Here is a tiny trained network, its code and every weight. The questions are about switching its units off for an input and a target symbol, where a switched-off unit gives its printed mean instead of its output.

import numpy as np


def w(rows, s, z=0):
    codes = np.array(rows[::2]) - 128.0
    scale = np.full(codes.shape[1], s)
    scale[-1] = z or s
    return codes * scale


def norm(h):
    return h / np.sqrt((h * h).mean(-1, keepdims=True) + 1e-5)


def f(y):
    return y / 2 * (1 + np.tanh(0.7978845608 * (y + 0.044715 * y**3)))


def softmax(a):
    e = np.exp(a - a.max(-1, keepdims=True))
    return e / e.sum(-1, keepdims=True)


def log_softmax(a):
    a = a - a.max(-1, keepdims=True)
    return a - np.log(np.exp(a).sum(-1, keepdims=True))


def net(x, mask):
    ids = ['ΓΔΠΣΨβτφ'.index(c) for c in x.split()]
    T = len(ids)
    res = E[ids] + P[:T]
    u = 0
    for l in range(2):
        r = norm(res)
        for j in range(2):
            rows = slice(2 * j, 2 * j + 2)
            q, k, v = (r @ M[l][rows].T for M in (Q, K, V))
            z = softmax(np.where(np.tri(T) > 0, q @ k.T / 2**0.5, -1e9)) @ v
            o = O[l][rows]
            res = res + np.where(mask[u + j], z, o[:, -1]) @ o[:, :-1]
        u += 2
        y = f(norm(res) @ A[l][:, :-1].T + A[l][:, -1])
        res = res + np.where(mask[u : u + 12], y, B[l][:, -1]) @ B[l][:, :-1]
        u += 12
    return log_softmax(norm(res)[-1] @ U[:, :-1].T + U[:, -1])


Q, K, V, O, A, B = {}, {}, {}, {}, {}, {}
E = w([
[119,34,127,151,237],'Γ',
[127,109,137,207,212],'Δ',
[123,83,173,143,251],'Π',
[128,83,157,142,252],'Σ',
[126,87,170,138,253],'Ψ',
[109,39,123,135,225],'β',
[235,171,104,106,165],'τ',
[7,174,49,50,60],'φ',
],0.0043)
P = w([
[173,2,153,145,86],'0',
[111,41,110,101,105],'1',
[106,60,97,113,117],'2',
[103,76,99,121,130],'3',
[102,92,102,129,139],'4',
[104,109,108,137,149],'5',
[105,125,113,146,155],'6',
[107,134,116,152,164],'7',
[101,137,113,155,169],'8',
],0.0038)
Q[0] = w([
[109,78,166,148,235],'0.h1',
[109,142,132,138,9],'0.h1',
[151,78,213,147,2],'0.h2',
[139,103,187,188,95],'0.h2',
],0.0053)
K[0] = w([
[196,135,132,153,208],'0.h1',
[38,120,155,151,119],'0.h1',
[110,34,159,101,76],'0.h2',
[148,1,171,80,127],'0.h2',
],0.0068)
V[0] = w([
[150,217,73,141,82],'0.h1',
[31,70,152,160,196],'0.h1',
[45,145,166,9,73],'0.h2',
[1,96,114,199,172],'0.h2',
],0.0034)
O[0] = w([
[107,26,102,134,200,4],'0.h1',
[106,109,212,70,34,226],'0.h1',
[208,123,159,140,118,86],'0.h2',
[191,91,82,3,140,207],'0.h2',
],0.0042,0.0022)
A[0] = w([
[155,69,193,102,58,48],'0.n1',
[37,161,117,133,46,50],'0.n2',
[145,66,159,196,128,251],'0.n3',
[94,180,157,132,3,221],'0.n4',
[103,127,46,43,136,254],'0.n5',
[122,69,154,65,23,206],'0.n6',
[214,98,182,100,107,247],'0.n7',
[192,208,161,96,158,158],'0.n8',
[127,113,94,196,116,167],'0.n9',
[115,35,90,73,128,182],'0.n10',
[54,107,175,121,121,190],'0.n11',
[153,98,112,92,107,79],'0.n12',
],0.0047,0.00094)
B[0] = w([
[70,131,121,67,153,156],'0.n1',
[161,91,99,146,156,158],'0.n2',
[122,127,145,4,70,149],'0.n3',
[130,10,101,107,115,157],'0.n4',
[172,164,206,166,146,254],'0.n5',
[106,132,181,122,205,241],'0.n6',
[98,83,145,120,39,165],'0.n7',
[122,62,126,175,114,140],'0.n8',
[116,102,171,65,131,121],'0.n9',
[118,189,137,134,137,241],'0.n10',
[146,141,158,124,114,179],'0.n11',
[129,142,134,150,125,146],'0.n12',
],0.0044,0.003)
Q[1] = w([
[176,79,116,232,156],'1.h1',
[225,177,154,206,131],'1.h1',
[112,132,254,164,110],'1.h2',
[19,146,131,109,186],'1.h2',
],0.0054)
K[1] = w([
[240,125,96,220,216],'1.h1',
[238,86,156,180,110],'1.h1',
[68,135,122,19,27],'1.h2',
[171,129,2,149,146],'1.h2',
],0.0047)
V[1] = w([
[253,114,169,195,111],'1.h1',
[31,125,114,218,83],'1.h1',
[113,225,144,30,74],'1.h2',
[56,110,63,111,197],'1.h2',
],0.0036)
O[1] = w([
[86,114,144,84,60,1],'1.h1',
[122,138,134,69,182,31],'1.h1',
[179,82,140,137,24,206],'1.h2',
[66,135,171,2,111,171],'1.h2',
],0.005,0.0022)
A[1] = w([
[197,65,119,217,7,240],'1.n1',
[91,17,110,139,223,148],'1.n2',
[75,91,28,112,175,113],'1.n3',
[36,217,216,104,124,213],'1.n4',
[135,35,84,22,198,24],'1.n5',
[212,80,251,74,76,182],'1.n6',
[171,136,11,135,139,99],'1.n7',
[143,171,180,97,222,207],'1.n8',
[174,170,159,152,209,107],'1.n9',
[189,206,92,17,104,159],'1.n10',
[139,114,101,255,156,255],'1.n11',
[128,34,123,110,108,248],'1.n12',
],0.0035,0.00078)
B[1] = w([
[99,196,125,68,212,157],'1.n1',
[103,197,178,168,46,186],'1.n2',
[158,79,181,80,156,140],'1.n3',
[88,177,148,157,199,186],'1.n4',
[175,198,148,187,78,176],'1.n5',
[124,172,106,157,219,254],'1.n6',
[213,147,193,165,179,116],'1.n7',
[171,131,62,119,4,220],'1.n8',
[140,68,18,24,69,165],'1.n9',
[129,113,170,217,148,149],'1.n10',
[44,72,190,162,86,137],'1.n11',
[76,56,87,131,138,163],'1.n12',
],0.0028,0.003)
U = w([
[55,72,197,26,163,218],'Γ',
[175,222,150,178,238,187],'Δ',
[134,129,95,108,96,2],'Π',
[124,152,87,89,88,32],'Σ',
[134,131,90,104,92,18],'Ψ',
[138,138,89,88,100,9],'β',
[74,28,67,243,104,217],'τ',
[255,70,47,60,85,150],'φ',
],0.0082,0.0037)

Each question gives the input, a string of symbols that net reads in full, and the target symbol t.
The units are the heads (2 rows each of Q, K, V and O) and the neurons (one row each of A and B). Each row of codes is followed by its name. A weight is (code - 128) times the scale printed after its matrix; where a second scale follows, it is the last column's (O, A, B and U).
mask holds one flag per unit, layer by layer, with each layer's heads first. A switched-off unit (its flag False) gives its mean, the last column of its rows in O or B, instead of its output. The means were averaged over made-up inputs and are rounded, as every weight is.
A unit's drop is (log p(t) with every unit on - log p(t) with that unit switched off) / (log p(t) with every unit on - log p(t) with every unit switched off).
The circuit of an input: a set's keep is (log p(t) with only the set's units on - log p(t) with every unit switched off) / (log p(t) with every unit on - log p(t) with every unit switched off). Starting from the 12 units with the biggest drops (on a tie, the unit counted first), units are removed one at a time, each time the one whose removal leaves the highest keep (on an exact tie, the one counted first), for as long as the keep stays at least 0.8.
units of the circuit, in order: the units of the circuit, biggest drop first
most important unit: the unit with the biggest drop
top k neurons: the k neurons with the biggest drops, biggest first
drop when u is switched off: that unit's drop, to one decimal
input Σ φ τ τ, target Δ: most important unit : 0.h1
input φ β Δ, target Γ: units of the circuit, in order : 0.h1, 0.n1
input Γ Π Γ φ Ψ Δ Γ τ β, target τ: units of the circuit, in order : 1.n1, 0.n6
input τ φ Ψ β Ψ φ Π, target φ: units of the circuit, in order : 1.n8, 0.n6, 1.n9, 0.h2
input β Δ Γ φ φ φ Δ φ φ, target Δ: top 2 neurons : 0.n5, 1.n10
input φ τ φ Ψ φ Δ, target φ: top 2 neurons : 0.n5, 0.n3
input φ Σ Π φ Σ Δ φ τ, target φ: units of the circuit, in order : 0.n6, 0.n10
input Δ Σ Γ φ Δ τ φ Σ, target φ: top 4 neurons : 1.n9, 1.n8, 0.n6, 1.n6
input Π τ Δ φ Σ Ψ φ Σ, target φ: top 4 neurons : 1.n8, 0.n6, 1.n9, 0.n5
input φ β Γ τ Ψ φ Π, target φ: top 2 neurons : 1.n9, 1.n8
input τ φ Γ, target φ: top 2 neurons : 0.n3, 0.n6
input β τ β τ, target Δ: top 2 neurons : 0.n6, 1.n7
input φ Σ Γ Γ β Δ τ φ β, target φ: top 3 neurons : 1.n9, 1.n8, 0.n6
input β φ Π Γ β φ φ τ Δ, target τ: most important unit : 0.n5
input Γ τ φ β, target φ: top 3 neurons : 1.n9, 0.n3, 0.n6
input Σ φ τ Γ φ Ψ, target φ: top 4 neurons : 1.n8, 1.n9, 0.n6, 0.n5
input β τ Σ, target τ: top 2 neurons : 0.n6, 1.n11
input Σ τ φ Δ, target φ: top 3 neurons : 0.n3, 1.n9, 0.n6
input φ φ τ φ φ, target φ: top 3 neurons : 1.n9, 1.n6, 0.n5
input τ φ Σ τ τ Δ φ, target Δ: most important unit : 1.h1
input Σ Γ Σ τ Σ, target τ: drop when 1.n11 is switched off : 0.7
input Σ Δ φ τ Δ, target τ: drop when 1.n1 is switched off : 0.6
input β Π φ Σ φ φ Σ τ Γ, target τ: drop when 0.n10 is switched off : 0.0
